Each row has a name. Each question is about the rows just above it.

(88): -98  -98  -111  93  101  -100  100  85  -97  84  87  99  101  91  88  -99  100  -99  101  83  98  -98  89  78
(134): -82  -83  -94  68  73  -83  73  63  -83  61  63  72  73  67  65  -83  73  -84  73  73  72  -83  73  56
(107): -24  -26  -25  24  21  -19  21  28  -27  26  25  21  21  26  27  -24  21  -25  21  21  23  -25  21  28
Which entry of (88) is missing from 87  100  -100  -98  101  98  93  -98  100  -111  83  84  101  101  89  78  91  -99  85  -99  -98  99  -97? => 88
Shuffled (88) with one entry gone: -111  93  -97  101  91  87  100  101  -98  83  -99  -100  89  100  88  98  78  99  101  85  -98  -98  -99, missing => 84

(143): -79  38  8  14  18  -29  25  -70  79
(11): -72  -31  -36  18  -7  48  -29  78  -2
(9): -30  93  61  23  47  -3  28  33  4
(134): -37  -30  18  61  -29  17  83  41  68
Which row holds -72  -31  -36  18  -7  48  -29  78  -2? => (11)
Whose row is -79  38  8  14  18  -29  25  -70  79? => (143)
Where do -37  -30  18  61  -29  17  83  41  68 appear? => (134)

(9): -29  0  -51  0  -63  -64  -60  -51  -37  0  0  20  40  56  69  78  79  73  63  48  30  10  0  -28  -43  -52  -57  -56  -51  -42  -30  -17  -4  0  15  21  23  21  18  12  6  0  -5  -8
(20): -29  -37  -47  -54  -60  -63  -64  -62  0  0  -39  -24  -10  8  23  39  53  64  72  77  78  75  69  59  46  31  15  -1  -16  -30  -41  -50  0  -58  0  -52  -45  -36  -26  -15  0  4  12  17
(107): -29  -38  -47  -55  0  -64  -64  -62  -56  -47  -36  -22  -6  10  27  43  0  68  0  79  79  73  65  53  39  23  7  -9  -24  -37  -47  -54  -56  -57  0  0  -39  -29  -18  -9  1  0  16  21
(138): -29  -38  -46  -54  -60  -63  -64  -64  -58  -52  -41  -30  -16  0  16  32  0  58  67  74  77  78  74  67  57  0  28  14  -1  -17  -31  -41  0  -55  -57  -57  -52  -47  -38  -29  -19  -9  0  9
(134): -29  -44  -56  -63  0  0  -42  -19  0  34  56  72  79  75  61  41  15  -11  -33  0  -57  -55  -46  -32  -16  1  14  21  0  20  12  5  -3  -8  -9  -7  -1  4  11  15  15  12  7  1
(66): -29  0  -47  -54  -59  -63  -65  -63  -59  0  -41  0  -14  1  17  32  0  0  69  76  80  78  73  66  54  41  0  11  -5  -19  -32  -43  -51  -56  -49  -53  -32  11  61  0  94  54  0  -78
(88): -29  -53  -64  -52  -16  30  67  78  58  16  -28  -54  -54  0  0  19  22  12  -3  -9  -4  7  14  13  3  -6  -8  -1  11  14  3  -22  -47  -53  -31  16  68  98  87  0  0  -99  -119  -88
(78): -29  -56  -63  -34  18  65  78  46  -8  -49  -55  0  5  22  0  0  -8  -3  10  14  7  -6  -8  3  14  8  -19  -48  -51  -13  50  96  87  0  -64  -116  -51  0  0  0  -15  -6  3  11
(11): -29  -56  -63  -34  18  -3  78  46  -8  -49  -55  0  5  22  0  0  -8  -3  10  14  7  -6  -8  3  14  8  -19  -48  -51  -13  50  96  87  0  -64  -116  -100  -25  59  0  78  14  -45  -61
(143): -29  0  0  -57  -63  -64  -63  -58  -49  -36  -20  -2  15  33  51  63  73  79  78  73  65  50  34  0  -2  0  -34  -46  -53  -57  0  0  -44  0  -23  -11  1  9  17  21  23  0  19  14
(177): -29  -40  -49  -58  -63  -65  -62  -56  0  0  -15  4  0  0  57  69  76  79  0  67  55  39  21  2  -16  -32  -46  -54  -57  -56  -51  -43  -33  -21  -8  3  0  18  23  23  21  17  11  5
Where do -29  -56  -63  -34  18  -3  78  46  -8  -49  -55  0  5  22  0  0  -8  -3  10  14  7  -6  -8  3  14  8  -19  -48  -51  -13  50  96  87  0  -64  -116  -100  -25  59  0  78  14  -45  -61 appear? => (11)
(78) without one entry, shuffled: 65  0  3  0  -56  -51  14  -64  -34  46  -48  0  5  -29  -6  -51  -13  10  22  78  -8  -6  87  14  -3  3  18  0  0  -55  96  -19  0  -49  50  -15  7  -63  8  0  -8  -8  -116. Gone: => 11

(11): 32  -116  81  102  -7  109  -79  -71  62  32  -41  -114  61  -75  -31  95  -32  -121  79  -34  94  15  8  122  -112  2  27  112  -64  -79  75  -24  -122  -15  -68  45  91  49  -36  -93  -28  69  -13  27  -108  102  -113  -93
(38): 51  -49  78  -5  104  46  -1  -56  5  65  98  -65  4  46  -118  5  -13  19  -2  -82  115  39  -8  -55  -123  -90  -77  43  -12  -12  -3  89  -104  -61  -30  -58  5  -119  8  67  47  -77  -101  -80  -102  25  -43  114
(138): 108  -46  -28  -13  -28  -110  50  -82  -70  -105  78  41  -28  -43  22  24  -79  -57  41  39  13  -56  -51  1  -77  -64  -78  -15  113  -54  42  -91  -7  -14  52  99  -45  -92  -32  -50  -88  -69  -87  -95  104  27  -20  -94
(138) without one entry, shuffled: -28  -20  -54  -56  -32  39  113  -105  108  99  42  22  104  -45  -92  -69  -70  -28  -28  -14  -43  -91  -64  27  -77  -46  78  -7  1  -13  -15  -82  41  -94  50  -110  -57  13  -78  -95  52  24  -87  -79  41  -51  -88. Gone: => -50
Whose row is 108  -46  -28  -13  -28  -110  50  -82  -70  -105  78  41  -28  -43  22  24  -79  -57  41  39  13  -56  -51  1  -77  -64  -78  -15  113  -54  42  -91  -7  -14  52  99  -45  -92  -32  -50  -88  -69  -87  -95  104  27  -20  -94? => (138)

(66): 32  82  18  17  6  -33  -62  -52  -39  -22
(177): 42  40  -19  -2  -19  42  82  -23  42  42
(143): 18  -28  -2  -22  -7  6  -87  48  -55  -44
Which value is in both (66) and (177)? => 82
The one value in (143) and (177): => -2
Shared by (177) and (143): => -2
The row with 18  -28  -2  -22  -7  6  -87  48  -55  -44 is => (143)

(134): 39  41  19  -47  72  -79  61  56  -55  -40  -49  -6  -49  5  -7  124  45  -40  34  -15  36  25  -29  -11  51
(138): 40  28  2  -48  68  -78  67  47  -54  -40  -49  22  -38  29  -40  -52  45  -34  44  -16  9  34  -30  -19  46
(107): 45  26  42  -18  54  -65  34  65  -39  -26  -48  -31  -61  -23  44  -50  18  -54  12  -11  65  36  7  21  35
(143): 50  -51  -22  2  -17  -2  29  42  15  -11  -38  88  -40  56  -58  -37  -27  -43  34  -36  -15  122  -16  10  6
(11): 41  6  -15  -46  50  -65  67  39  -42  -39  -49  51  -33  52  -66  -47  44  -31  51  -18  -11  54  -46  -19  -31
(66): 46  -34  11  25  -21  30  -3  53  27  -1  -29  66  -55  18  7  -46  -76  -54  3  -56  24  123  6  22  17
(9): 37  -6  28  25  -5  30  -12  59  26  -1  -24  50  -59  3  38  -55  -86  -54  -11  -62  39  105  4  22  35
(20): 50  -51  -8  18  -21  18  11  21  26  -6  -33  81  -48  39  -28  -38  -55  -49  19  -45  2  124  -3  21  6
(38): 42  41  33  -34  71  -75  48  64  -52  -35  -49  -28  -58  -19  23  -56  33  -48  21  -12  61  25  -7  4  45
(78): 46  -21  -28  -33  26  -46  60  36  -25  -31  -46  73  -32  63  -76  -41  27  -31  51  -22  -23  79  -44  -14  22
(88): 49  -43  -28  -15  0  -25  47  36  -4  -21  -40  88  -33  63  -76  -37  2  -35  45  -27  -23  104  -31  -3  11
(177): 36  25  42  17  19  30  -12  60  15  -5  -24  34  -59  -9  45  -58  -86  -51  -12  -63  46  79  -6  10  52
Repeated in (177): => -12
46  -34  11  25  -21  30  -3  53  27  -1  -29  66  -55  18  7  -46  -76  -54  3  -56  24  123  6  22  17 is in which row? => (66)
Which value is in both (11) and (177)? => 52

